Each row has a class, written after it.
123, 220, -147, -227, -55, -222, 369, 6, 46, 12, 183, 134, 91, -214, -117, 36, -41, 53, 3, -61, 37, -27, -88, 131, 99, -52, -96, -133, -156, 40, -254, 55 | C
129, 177, 119, -358, 262, -234, 57, -228, 8, 244, 35, 82, -16, 35, -170, -223, -242, -91, -176, 302, 29, 70, -171, -145, 84, 53, -177, -23, -272, 252, -118, 269 | T
-146, 424, 157, -110, 282, -662, -139, 151, -179, 25, 67, 429, -223, 5, -446, -19, -256, 756, 77, 339, 120, 89, -13, 111, 304, -154, -190, 150, 6, -70, -93, 91 | Z
-19, 356, 334, 19, 246, 11, -71, 9, -339, 139, 81, -180, -233, 11, -146, 204, -189, -137, -79, 622, 76, -72, 20, 230, 12, -98, 283, 118, 584, -3, 55, 69 | G
-329, 30, 172, 541, 77, -122, -117, 132, -213, 123, -15, 219, -410, -114, -123, 155, 84, 160, 134, -51, 166, 83, 229, 286, -3, 44, 316, 132, 388, -263, 176, 47 | X
-71, -126, 33, 117, 173, 11, -228, -24, 294, 91, 12, -15, 136, -387, -294, -159, 2, 184, 283, 360, -42, 135, -78, -250, -104, -96, -150, -48, 46, 52, -55, 70 | C
-630, 290, 155, 233, 528, -366, -134, 159, 273, 295, 99, -94, -263, -229, -233, 164, -83, 213, 62, 419, 57, 18, 32, 156, -139, 91, 373, -61, 202, -43, -158, 281 | S
-25, 457, 136, 51, 13, 439, -185, -240, -77, 191, 82, -337, -112, 145, 181, 313, -142, -349, 96, 240, -378, -323, 332, 121, 32, 27, 219, 125, -70, -137, -59, 60 | S
298, 130, -484, -32, -68, -69, 366, -206, 62, -361, 263, -27, 319, -6, 407, 136, 135, 65, -80, -628, 235, -260, 347, 90, 295, 10, -87, -29, -238, 296, -144, 97 | U
-244, 105, 248, 218, 189, -8, -66, 217, 83, 103, 185, -214, -102, 93, -103, 24, -37, -38, 10, 53, 184, 378, 111, 71, -248, 263, 155, -203, 295, 17, 118, 50 | T
270, -80, 278, -254, 361, 39, -63, 0, -335, 272, -36, 21, -170, 224, -155, 57, -323, -304, -291, -17, -176, 195, -372, -419, -38, 124, -4, 258, -586, 276, -208, -79 | H
-239, -152, -107, 176, 107, -183, 87, 19, 140, 205, -16, 82, -227, -386, 8, 86, 226, -157, -42, -275, 186, 144, -139, -126, -113, -1, 241, 24, 107, 345, -17, 43 | Y
40, 353, 70, 32, -226, 186, 299, -111, -264, -24, 82, -282, 145, 201, 477, 308, 46, -78, -368, 36, -89, -52, 297, 250, -193, 373, 34, 129, -29, -30, 5, -203 | D
-128, -396, -127, -615, 57, 64, -165, -109, 46, 1, 37, 26, 120, -106, -285, -286, 264, -365, -4, -320, -11, -60, 78, 214, -9, 66, 79, -313, 182, 29, -136, -99 | Z
247, -80, 236, 323, -47, 6, 18, 190, -328, 24, -93, 65, -198, 209, -192, -54, -271, 307, -29, 476, 37, 207, -422, -372, -189, -355, -8, 90, 191, -82, 189, -48 | S
-86, -21, 418, 32, 289, -222, 195, 530, -629, 141, -48, 67, -338, 216, -98, 34, -265, 162, -141, 505, 9, 450, -205, -426, -97, 108, 296, 65, 330, 16, 313, 196 | Z
-369, -90, 75, 217, 409, -527, 189, 105, 174, 129, 231, -88, 54, -712, -647, -53, 136, 24, 180, 109, 366, 413, -298, 420, -175, -58, 94, -299, 654, -128, -79, 307 | Y
-86, -156, 30, 365, -192, 374, -368, -73, 124, 153, -82, 39, 187, -258, -104, 65, 339, 48, 86, 273, -66, 134, -246, -234, -350, -150, 113, 29, 307, 199, 90, 155 | D
38, 195, -198, -83, -261, 175, -11, 127, 12, -157, 273, -104, 88, 178, 181, -111, 98, 124, 0, 5, 99, -114, 431, 539, 185, 16, -169, -133, 327, -73, 299, -228 | S
-85, -138, 41, 460, -457, 617, -165, -121, -105, -19, -69, -104, 116, 187, 299, 82, 240, -12, 107, -147, -170, -314, 223, 460, -83, 135, 106, 156, 28, -250, 402, -335 | U
107, -219, 258, 355, 331, 222, -74, -169, -70, -1, -223, -155, -7, -221, -269, 223, 70, -64, 36, 28, -173, -122, -193, -98, -96, -69, 197, 330, -146, -123, -150, 23 | U
-30, -598, 288, -396, 123, -154, -243, -23, -112, 152, -275, 346, 8, -246, -434, 0, -75, -272, -53, -402, -116, 292, -394, -382, 72, 66, -74, 141, -754, -37, -171, 71 | Y
-107, 4, 253, 693, -101, -92, 68, 231, -177, -4, 87, 24, -256, 235, 167, 203, -601, 467, 281, 509, 205, 16, 147, -166, 38, -167, 157, 90, 21, -437, 268, 93 | U
23, -155, 152, -352, -59, 97, -369, -220, -72, -243, -190, -25, -57, -21, -127, -180, 163, -66, -177, -27, 184, -167, 224, 382, -11, -63, 76, 12, 272, 56, -102, -207 | G
-200, 281, -4, 743, -201, 20, -280, -357, 314, 286, 48, -30, 133, -381, -270, 24, 222, 309, 386, 704, 137, -104, -111, 246, -236, -305, -100, -143, 508, -214, 56, 326 | M
134, -61, -48, 77, 117, -88, 151, -99, -299, -235, -169, 159, 8, -13, 130, 181, 148, -296, -286, -413, 14, -100, -6, 36, -93, 12, 116, 252, 164, -45, 65, -84 | S
281, 41, 306, 308, -4, -10, -47, 326, -375, -292, -138, -132, 115, 374, -98, 352, 172, 357, -163, 160, 247, 96, -146, -220, -217, -135, -41, 24, 390, 0, 135, -34 | U
-135, -299, -231, 554, -280, 110, 200, -213, 360, 386, 191, -194, 86, -286, 289, -34, -390, 132, 464, 334, 1, -210, 87, -77, -23, -180, -196, 131, -262, -188, 53, 48 | M
312, 320, 23, -334, 342, 20, 174, 235, -168, 132, 151, 31, 108, 191, 31, 20, -316, 108, -218, 137, -170, -125, 25, -403, 301, 276, -77, 163, -713, 232, -230, 260 | H
-82, -141, 68, -52, 124, -119, 187, 23, -258, -22, -69, 45, 159, 425, 284, 165, -80, -80, -332, 41, 78, -119, 119, -168, -184, 79, 51, 91, 141, -32, 241, 175 | C
477, 242, -41, 408, 89, 195, 230, 63, 85, 234, 362, -105, -60, -40, 327, 144, -475, -130, 82, 264, -214, -307, 58, -411, 112, 33, -56, 440, -574, 129, -108, 113 | H
57, -465, 115, -385, 44, 66, -205, 185, -143, -227, -348, 216, 32, 25, -317, 159, 663, -144, -445, -364, 130, -184, -146, -183, -212, -50, 222, -72, 234, 162, -104, -166 | X
39, 651, 112, -486, 248, -327, -172, 248, 232, -114, 350, -318, 34, 221, -253, -122, -249, 298, -166, 555, 356, 254, 195, 103, 139, 78, -222, -428, 270, 91, -232, 36 | C
126, 392, 243, -103, -144, 98, -177, -52, 87, 120, 222, -340, -36, 105, -208, -199, -323, 62, 97, 373, 212, 145, -95, 373, 301, 42, -73, -190, -63, -19, 28, -17 | Z
93, 338, 39, -60, -280, 289, -169, 236, 148, -266, 282, -197, 125, 339, 78, 59, -2, 240, 141, 250, -65, -350, 424, 444, 208, -80, 39, -13, 377, -212, 171, -51 | T
1, -204, 2, -24, -145, -151, 156, -150, -201, -172, -109, 257, -28, 80, -54, -176, -272, -40, 19, -471, 162, 96, -106, 120, 135, 37, -6, -84, -253, -279, 95, -188 | M
-199, 246, -132, 349, -5, -128, -66, 146, 170, 85, 295, 10, -257, -137, -35, 11, 119, 216, 139, 481, 201, -48, 83, 447, -159, -196, 171, -178, 661, 75, 38, -25 | M
-258, -350, 349, 147, -536, -65, -208, 202, 133, -2, -62, -354, -246, 211, 31, -270, -281, 119, 490, 158, 271, 697, 23, 96, -175, -96, 45, -429, 354, -247, 228, -32 | Y
-91, -167, -54, 524, 250, 93, -2, 146, -129, -119, -34, 63, -1, -301, -45, 354, 444, -102, -276, -185, 218, 3, -37, 4, -330, 19, 155, 158, 456, 79, 193, -274 | C
142, 140, -212, -209, -243, -179, 130, -206, -150, -11, 138, 152, -209, 29, 141, -312, -90, 41, 163, -186, -112, 74, 125, 272, 404, 72, 1, -99, -294, -41, -121, -5 | X
4, 101, -85, 100, -120, -90, -20, -150, -87, 51, -81, 10, -346, 107, 206, -230, -423, 168, 68, 177, 59, 78, -28, -312, -4, -237, 22, 25, -101, 63, -74, 23 | C
-31, -631, 92, 584, -18, 180, -317, -227, 159, 234, -175, -68, -141, -524, -242, -21, 90, -235, 314, -125, 76, 225, -392, -511, -295, -266, 94, -19, -165, 113, -68, 166 | D
92, -149, -205, -400, -23, 41, -11, -143, 285, -147, 156, -195, -74, -138, 85, -108, 133, -299, -7, -476, -254, -141, 156, 82, 261, 175, 119, -83, -496, 49, -320, -271 | D
-232, -101, -99, -54, 347, -49, -407, -317, 310, 34, 56, -90, 43, -454, -295, -19, 74, -401, 263, -305, -74, 3, 37, 40, 239, -39, 90, -71, -190, -69, -203, 345 | Z
195, 13, -146, 170, -299, 287, -179, 270, 26, 15, 386, 59, -9, -125, -87, 115, 23, 109, 104, -215, 123, -175, 298, 65, 308, -136, -111, 105, -101, -155, 77, -22 | Y
-578, -194, 142, 350, 84, -494, -249, -366, 112, 121, -131, 67, -260, -553, -249, -72, 200, -76, 283, 1, 20, 279, -88, 358, -340, -203, -180, -48, 377, -134, 143, -47 | G
22, 44, 95, -61, -182, -64, 114, 35, -79, -52, 72, -71, 2, 134, 76, -17, -66, -118, -70, -11, -9, 265, -84, 265, -90, 127, -59, -80, 96, -106, 151, -355 | S
556, 202, 489, 103, -36, 206, -52, 205, -113, 135, 209, -244, -322, 394, -25, -284, -499, 1, 198, 690, -115, 136, -137, -71, 178, -25, -86, 29, -192, 160, 299, -52 | H
-282, -144, 282, -53, 192, -59, -205, -154, -168, 96, -125, -41, -412, -175, -59, -158, 40, -235, 134, -173, -331, 195, -10, 22, -29, 249, 379, 96, -118, 77, 25, -149 | X
-610, 163, 156, -243, 387, -534, -264, 118, 0, 266, 72, 285, -404, -79, -116, -308, -126, 300, -3, 410, -18, 245, 126, 238, 24, 315, 130, -98, -3, 183, 29, -53 | G
309, -198, -21, -899, -107, 111, -124, 440, -220, -225, 73, 288, 212, 283, -59, 29, 166, -91, -381, -388, 168, 77, 183, -204, 225, 190, -182, -164, -169, 368, -6, -255 | D
124, -551, 248, 332, 6, 188, -126, -82, -42, -194, -210, 226, 127, -209, -373, 329, 491, -366, -80, -586, 115, -48, -106, 81, -320, -52, 122, 114, 147, -204, 57, -206 | H
-61, -774, -22, -239, -117, -41, -164, -247, 305, -125, -365, 255, 183, -426, -189, -169, 344, -283, -90, -609, 46, 194, -299, -226, -227, -79, -102, 50, -317, 184, -124, -53 | Z
-185, 155, 259, -63, 383, -338, 228, 432, -273, 110, -18, 186, -257, 49, -118, 427, 8, 401, -421, 229, 189, -54, 22, -61, 83, 112, 344, 265, -28, 168, -64, 205 | M
-227, 176, -350, 202, 22, 56, -159, 109, -55, 121, 238, 153, -81, 104, 228, 68, 114, 179, 111, 44, -76, -85, 277, 167, 254, -35, 81, 127, 277, 65, 292, 3 | Y
259, -274, 121, 282, -104, 143, 16, 290, -127, -10, -98, -128, 22, 230, -61, -90, -74, 246, -45, 266, 381, 172, -273, -407, -137, -303, 79, -65, 381, 181, 236, 241 | S
-324, 401, -17, 265, 401, -294, -4, 56, 212, 203, 326, -129, -101, 22, 82, 113, -289, 146, -135, 511, 359, -175, 224, 255, -211, -61, 104, 81, 535, 137, -34, 257 | Z
183, -237, -352, -236, 13, -157, -217, -242, 63, -293, -91, 281, -171, -163, -154, -82, 55, -122, 275, -721, -112, -163, 26, -302, 427, -359, 76, 3, -356, -22, -355, 104 | M
454, 139, 243, -103, -107, 354, -146, 198, -362, -186, -63, -4, 79, 584, 183, 189, -215, -45, -98, -62, -254, -187, 59, -172, 168, 125, 60, 349, -325, -61, 48, -141 | Z
-17, 379, -131, -270, -414, 114, -10, -178, 96, -54, 145, -297, -68, 482, 416, -237, -316, 110, 130, -163, -231, 25, 365, 339, 347, 176, -100, -36, -356, -166, -23, -165 | M
157, -166, -76, 373, -134, 407, -131, -110, -22, -172, 130, -19, 277, -170, 12, 142, 173, -120, 129, -221, 124, -228, 303, 225, -2, -47, 22, 91, 243, -166, 211, -109 | S
-47, 281, -84, -242, 95, 61, -91, 177, -206, 55, 189, 15, 182, 125, -36, 227, 8, 56, 18, 21, -311, -190, 243, -70, 280, 98, -40, 96, -37, -191, -29, 203 | D
-306, 164, -125, 202, 150, -100, -266, -35, 92, 154, 20, 254, -263, -255, -68, -201, 129, 263, 235, 136, 1, 98, 150, -130, 33, -61, 147, -34, 226, 274, 73, 212 | H
-377, 395, 151, -86, 509, -539, -303, 351, -48, 109, 260, 120, -475, 92, -101, -171, -193, 379, 132, 412, -82, 65, 124, 23, 294, 82, 168, -48, 50, 248, 172, 269 | X
266, 111, -239, -240, -207, 251, 14, -168, 76, -164, 318, -99, 214, 181, 214, -291, -268, -303, 329, -263, -256, 58, 314, 311, 425, 123, -222, -99, -160, -210, 117, -121 | X
217, 72, -162, -21, -76, -87, 249, -169, -142, -166, 64, 242, 64, -207, 80, 117, -154, -79, 113, -528, 196, 141, 131, -41, 252, 38, -58, -30, -361, 102, -147, 24 | M
91, -21, -129, 170, -43, 315, 57, 322, -167, -101, 186, -134, 199, 86, 135, 181, 238, -19, 43, -215, 131, -171, 332, -81, 148, 92, 118, 3, 391, 40, 298, 140 | T
-591, -294, -372, -88, 177, -114, -281, -6, 497, 200, -123, 226, 180, -605, -190, -12, 235, 72, 248, -226, 162, 37, -11, -192, 85, 15, 96, -313, -275, 161, -253, 318 | S
109, -452, 17, 450, -82, 18, 61, 194, 166, 12, -41, -79, 81, -354, -64, 263, 295, -190, 8, -131, 217, 23, -192, -241, -181, -161, 56, 50, 99, -39, 69, 184 | S
163, 280, -42, 43, 318, -174, 199, 108, -101, 204, 214, 74, -124, 56, 94, 156, -422, -81, -9, 23, -16, 155, -40, -220, 383, 182, -72, 65, -682, 76, -128, 231 | X
9, 208, -8, -158, -578, 248, 71, 39, -62, -165, 278, -332, 285, 210, 285, 167, -21, -24, 172, 122, -73, 19, 284, 532, 179, 152, -40, -186, 218, -327, 167, -341 | U
304, 450, 89, -362, 129, 134, 66, 360, -437, 12, 149, -169, 102, 546, 38, -187, -279, 163, -106, 550, -178, 40, 109, -12, 358, 239, -123, -37, 124, -106, 234, 20 | Y
243, 74, -103, 375, 6, -112, 534, -140, -229, -192, 146, 69, 91, 131, 215, 68, -143, -15, -209, -337, 449, 26, 86, 156, -71, -18, -36, -69, 89, 49, 146, 62 | G
228, -319, 4, 306, 99, -28, -120, -32, 266, -21, -129, 83, 159, -127, -290, -217, -39, 156, 117, 246, 91, -64, -426, -339, -147, -348, -36, 37, 22, -17, -81, 330 | Y
-228, 75, 60, -45, -211, 146, 134, 90, -185, 293, 17, 82, -104, 58, 290, 257, 9, -224, 24, 76, -134, 10, 293, 128, 110, 234, -1, 14, -119, -79, 276, -109 | G
